Below is a small trained network, with its code and all its weights. Each question gives an input and a class and asks what happens when units are switched off, that is, made to give their printed mean instead of their output.

import numpy as np


def w(rows, s, z=0):
    codes = np.array(rows[::2]) - 128.0
    scale = np.full(codes.shape[1], s)
    scale[-1] = z or s
    return codes * scale


def norm(h):
    return h / np.sqrt((h * h).mean(-1, keepdims=True) + 1e-5)


def f(y):
    return np.maximum(y, 0)


def log_softmax(a):
    a = a - a.max(-1, keepdims=True)
    return a - np.log(np.exp(a).sum(-1, keepdims=True))


def net(x, mask):
    res = np.array(x, float).reshape(1, 8) / 4 @ E
    u = 0
    for l in range(4):
        y = f(norm(res) @ A[l][:, :-1].T + A[l][:, -1])
        res = res + np.where(mask[u : u + 3], y, B[l][:, -1]) @ B[l][:, :-1]
        u += 3
    return log_softmax(norm(res)[-1] @ U[:, :-1].T + U[:, -1])


A, B = {}, {}
E = w([
[117,121,141,119,121,127,129,140],'x0',
[113,101,137,118,105,155,100,39],'x1',
[52,141,9,94,101,67,137,113],'x2',
[128,130,131,112,115,134,119,146],'x3',
[171,120,150,46,203,93,145,107],'x4',
[134,28,87,128,173,122,99,150],'x5',
[127,120,123,142,135,128,124,86],'x6',
[186,162,83,122,130,148,97,136],'x7',
],0.013)
A[0] = w([
[116,111,118,254,69,160,100,154,2],'L0N1',
[161,100,186,194,110,188,122,150,70],'L0N2',
[142,50,114,157,135,160,96,147,48],'L0N3',
],0.025,0.0044)
B[0] = w([
[32,91,134,9,97,231,119,113,247],'L0N1',
[153,117,174,187,103,77,21,128,238],'L0N2',
[155,67,75,173,150,86,208,132,197],'L0N3',
],0.014,0.015)
A[1] = w([
[110,251,234,138,62,172,166,88,3],'L1N1',
[194,97,222,3,224,82,155,82,30],'L1N2',
[88,38,175,102,104,161,117,32,78],'L1N3',
],0.019,0.0032)
B[1] = w([
[192,20,2,176,107,110,200,114,184],'L1N1',
[66,102,156,75,117,252,45,165,212],'L1N2',
[146,218,105,146,173,131,178,127,252],'L1N3',
],0.015,0.017)
A[2] = w([
[127,100,99,101,254,106,164,222,250],'L2N1',
[77,191,168,86,74,184,166,197,116],'L2N2',
[4,141,25,81,108,17,119,99,68],'L2N3',
],0.018,0.0021)
B[2] = w([
[179,134,21,158,87,143,178,69,206],'L2N1',
[154,156,120,75,245,172,117,117,209],'L2N2',
[148,102,212,191,154,81,34,102,248],'L2N3',
],0.013,0.016)
A[3] = w([
[34,119,24,36,129,2,89,84,118],'L3N1',
[164,176,53,169,116,63,130,109,253],'L3N2',
[191,192,176,171,180,156,50,130,185],'L3N3',
],0.021,0.0028)
B[3] = w([
[115,127,160,165,5,114,76,189,170],'L3N1',
[136,173,133,106,180,139,177,142,215],'L3N2',
[140,202,152,109,156,56,174,168,248],'L3N3',
],0.018,0.017)
U = w([
[28,125,166,54,98,227,83,99,102],'0',
[161,184,80,154,172,125,219,122,253],'1',
[190,153,216,235,108,33,90,107,83],'2',
[154,21,3,187,70,83,235,51,78],'3',
[161,175,97,113,152,126,218,104,145],'4',
],0.007,0.0035)

Each question gives the input, the list of numbers given to net, and the class t.
The units are the neurons (one row each of A and B). Each row of codes is followed by its name. A weight is (code - 128) times the scale printed after its matrix; where a second scale follows, it is the last column's (A, B and U).
mask holds one flag per neuron, layer by layer. A switched-off neuron (its flag False) gives its mean, the last column of its row in B, instead of its output. The means were averaged over made-up inputs and are rounded, as every weight is.
A unit's drop is (log p(t) with every unit on - log p(t) with that unit switched off) / (log p(t) with every unit on - log p(t) with every unit switched off).
The circuit of an input: a set's keep is (log p(t) with only the set's units on - log p(t) with every unit switched off) / (log p(t) with every unit on - log p(t) with every unit switched off). Starting from all 12 units, units are removed one at a time, each time the one whose removal leaves the highest keep (on an exact tie, the one counted first), for as long as the keep stays at least 0.8.
circuit, biggest first: the units of the circuit, biggest drop first
unit that matters most: the unit with the biggest drop
top k neurons: the k neurons with the biggest drops, biggest first
top k neurons in layer l: the k neurons of layer l with the biggest drops, biggest first
input [1,-6,7,7,-8,5,4,1], class 0: top 4 neurons -> L0N1, L0N2, L1N1, L2N2
input [4,-2,1,7,-8,-8,-5,-2], class 0: top 3 neurons -> L0N1, L3N3, L2N1
input [2,-3,-6,-8,2,-4,4,-5], class 2: top 3 neurons -> L0N2, L1N3, L0N1
input [-5,-7,-8,-1,4,-6,1,-2], class 2: unit that matters most -> L0N2
input [-5,2,3,-8,-5,-7,-6,6], class 3: top 4 neurons -> L1N1, L3N3, L1N2, L0N3
input [8,-1,7,-8,-7,-8,-1,1], class 3: top 2 neurons in layer 0 -> L0N2, L0N3
input [0,-3,-6,8,-6,7,-1,4], class 3: top 2 neurons in layer 2 -> L2N3, L2N2
input [-6,3,0,-8,3,8,-5,-6], class 3: circuit, biggest first -> L0N3, L3N3
input [-3,3,0,-3,6,-8,5,-8], class 3: top 2 neurons -> L1N1, L0N1
input [8,-1,5,7,4,7,1,-1], class 3: circuit, biggest first -> L2N1, L3N3
input [8,-2,4,-6,3,2,-3,3], class 2: top 3 neurons -> L1N3, L0N1, L3N1
input [2,-1,-4,7,-8,6,-1,2], class 0: top 2 neurons -> L0N1, L0N2
input [8,-3,5,0,1,4,3,-1], class 2: top 4 neurons -> L2N3, L1N3, L0N1, L1N1
input [3,0,-5,-5,2,-8,-8,0], class 3: circuit, biggest first -> L1N1
input [-7,2,5,4,0,-5,-5,5], class 2: top 4 neurons -> L1N3, L3N1, L2N1, L2N3
input [3,3,7,0,4,2,3,-6], class 2: top 2 neurons -> L2N3, L0N1
input [-1,-3,3,0,8,-4,-2,-2], class 0: top 2 neurons in layer 1 -> L1N2, L1N3
input [1,5,7,-4,-1,5,-3,4], class 2: top 2 neurons in layer 1 -> L1N3, L1N1
input [-4,3,-5,-4,-6,-3,0,-4], class 0: top 2 neurons -> L0N1, L2N3
input [-7,-6,2,1,-7,5,4,-4], class 0: circuit, biggest first -> L0N1
input [2,2,8,7,5,8,7,0], class 2: top 2 neurons in layer 1 -> L1N1, L1N3
input [-3,-1,-7,3,-7,6,3,3], class 0: top 4 neurons -> L0N1, L2N3, L0N2, L1N1
input [-3,-2,-7,-6,5,-6,2,-7], class 2: top 2 neurons -> L0N1, L0N2
input [-2,-1,0,3,2,3,1,-1], class 3: top 2 neurons in layer 0 -> L0N3, L0N1
input [1,-2,-5,8,-1,-4,0,3], class 2: top 2 neurons in layer 0 -> L0N2, L0N1
